Below is a small trained network, with its code and all its weights. Each question gives an input and a class and asks what happens when units are switched off, that is, made to give their printed mean instead of their output.

import numpy as np


def w(rows, s, z=0):
    codes = np.array(rows[::2]) - 128.0
    scale = np.full(codes.shape[1], s)
    scale[-1] = z or s
    return codes * scale


def f(y):
    return np.maximum(y, 0)


def log_softmax(a):
    a = a - a.max(-1, keepdims=True)
    return a - np.log(np.exp(a).sum(-1, keepdims=True))


def net(x, mask):
    res = np.array(x, float).reshape(1, 6) / 4 @ E
    y = f(res @ A[0][:, :-1].T + A[0][:, -1])
    res = res + np.where(mask, y, B[0][:, -1]) @ B[0][:, :-1]
    return log_softmax(res[-1] @ U[:, :-1].T + U[:, -1])


A, B = {}, {}
E = w([
[131,243,132,20,168,194,144],'x0',
[130,136,133,126,113,119,122],'x1',
[110,127,122,118,127,114,132],'x2',
[40,152,34,162,49,229,98],'x3',
[205,73,40,72,73,146,254],'x4',
[149,138,116,142,130,130,117],'x5',
],0.0097)
A[0] = w([
[197,84,41,62,65,116,251,172],'n0',
[88,140,139,154,126,124,43,191],'n1',
[101,215,163,124,143,183,80,144],'n2',
[52,128,86,146,52,184,109,183],'n3',
[148,61,101,122,69,117,172,131],'n4',
[177,85,83,79,64,143,254,162],'n5',
[107,82,117,170,155,103,149,185],'n6',
[83,189,57,108,49,197,148,154],'n7',
[200,106,191,99,200,52,150,246],'n8',
[223,99,121,56,164,99,154,147],'n9',
[75,176,219,186,168,128,38,255],'n10',
[142,220,124,37,173,176,131,173],'n11',
[127,49,115,202,105,82,115,206],'n12',
[112,35,119,211,120,98,128,212],'n13',
[109,219,159,104,154,168,95,173],'n14',
[100,144,116,198,139,167,72,175],'n15',
[119,96,204,149,160,93,121,197],'n16',
[109,50,132,194,96,80,133,212],'n17',
],0.009,0.0074)
B[0] = w([
[203,72,142,137,118,191,113,247],'n0',
[57,160,100,141,97,101,134,193],'n1',
[101,124,104,117,152,113,158,192],'n2',
[76,85,34,173,118,176,110,204],'n3',
[178,50,120,157,134,136,103,180],'n4',
[230,48,138,131,145,216,108,229],'n5',
[147,148,153,136,81,97,55,167],'n6',
[115,132,70,130,194,209,147,208],'n7',
[220,170,255,88,95,34,121,231],'n8',
[198,102,169,88,83,144,157,194],'n9',
[86,228,125,124,121,69,139,248],'n10',
[148,130,116,38,189,123,254,207],'n11',
[150,125,112,166,80,98,57,199],'n12',
[104,94,125,189,72,120,39,202],'n13',
[84,143,117,109,175,103,189,195],'n14',
[59,148,108,128,121,140,108,185],'n15',
[135,183,149,130,119,54,105,186],'n16',
[135,126,162,184,86,102,51,198],'n17',
],0.0086,0.017)
U = w([
[125,221,193,174,70,37,53,253],'0',
[5,169,57,204,48,135,45,222],'1',
[205,70,199,160,54,119,63,9],'2',
[139,42,41,252,110,184,65,14],'3',
[116,222,183,45,208,34,201,161],'4',
[11,176,31,115,199,134,214,175],'5',
[199,109,187,7,128,163,212,149],'6',
[146,113,37,113,234,254,166,33],'7',
],0.0054,0.0012)

Each question gives the input, the list of numbers given to net, and the class t.
The units are the neurons (one row each of A and B). Each row of codes is followed by its name. A weight is (code - 128) times the scale printed after its matrix; where a second scale follows, it is the last column's (A, B and U).
mask holds one flag per neuron, in row order. A switched-off neuron (its flag False) gives its mean, the last column of its row in B, instead of its output. The means were averaged over made-up inputs and are rounded, as every weight is.
A unit's drop is (log p(t) with every unit on - log p(t) with that unit switched off) / (log p(t) with every unit on - log p(t) with every unit switched off).
The circuit of an input: a set's keep is (log p(t) with only the set's units on - log p(t) with every unit switched off) / (log p(t) with every unit on - log p(t) with every unit switched off). Starting from the 12 units with the biggest drops (on a tie, the unit counted first), units are removed one at a time, each time the one whose removal leaves the highest keep (on an exact tie, the one counted first), for as long as the keep stays at least 0.8.
circuit, biggest first: the units of the circuit, biggest drop first
unit that matters most: the unit with the biggest drop
k most important neurons: the k neurons with the biggest drops, biggest first
drop when u is switched off: that unit's drop, to one decimal
input [-4,3,0,-4,0,4], class 0: circuit, biggest first => (n5 n0)
input [0,2,7,-3,8,3], class 2: circuit, biggest first => (n11 n0)
input [6,-8,-6,2,3,8], class 7: circuit, biggest first => (n8 n7)
input [-3,5,-1,1,1,-7], class 3: circuit, biggest first => (n8)
input [-4,6,4,4,0,4], class 1: 2 most important neurons => (n5 n0)
input [1,7,-4,-1,3,4], class 6: circuit, biggest first => (n13 n17)
input [1,1,1,-8,-1,-8], class 4: circuit, biggest first => (n13 n0)
input [8,-3,8,4,1,0], class 7: 3 most important neurons => (n10 n7 n1)
input [2,7,8,-6,1,5], class 6: 3 most important neurons => (n10 n9 n1)
input [6,-3,5,1,4,1], class 7: 2 most important neurons => (n8 n7)
input [0,-2,8,2,-3,-5], class 1: 2 most important neurons => (n11 n8)
input [0,5,7,2,-1,4], class 1: 3 most important neurons => (n11 n8 n5)
input [-5,-8,-4,7,0,5], class 1: 2 most important neurons => (n5 n0)
input [3,-3,8,-5,0,4], class 4: unit that matters most => n5
input [-1,5,-8,3,3,8], class 3: drop when n8 is switched off => 0.1
input [6,2,-1,-3,0,-1], class 4: drop when n5 is switched off => 0.4
input [1,7,1,8,3,5], class 7: drop when n7 is switched off => 0.3
input [-3,6,-6,2,-4,-4], class 1: drop when n8 is switched off => 0.3
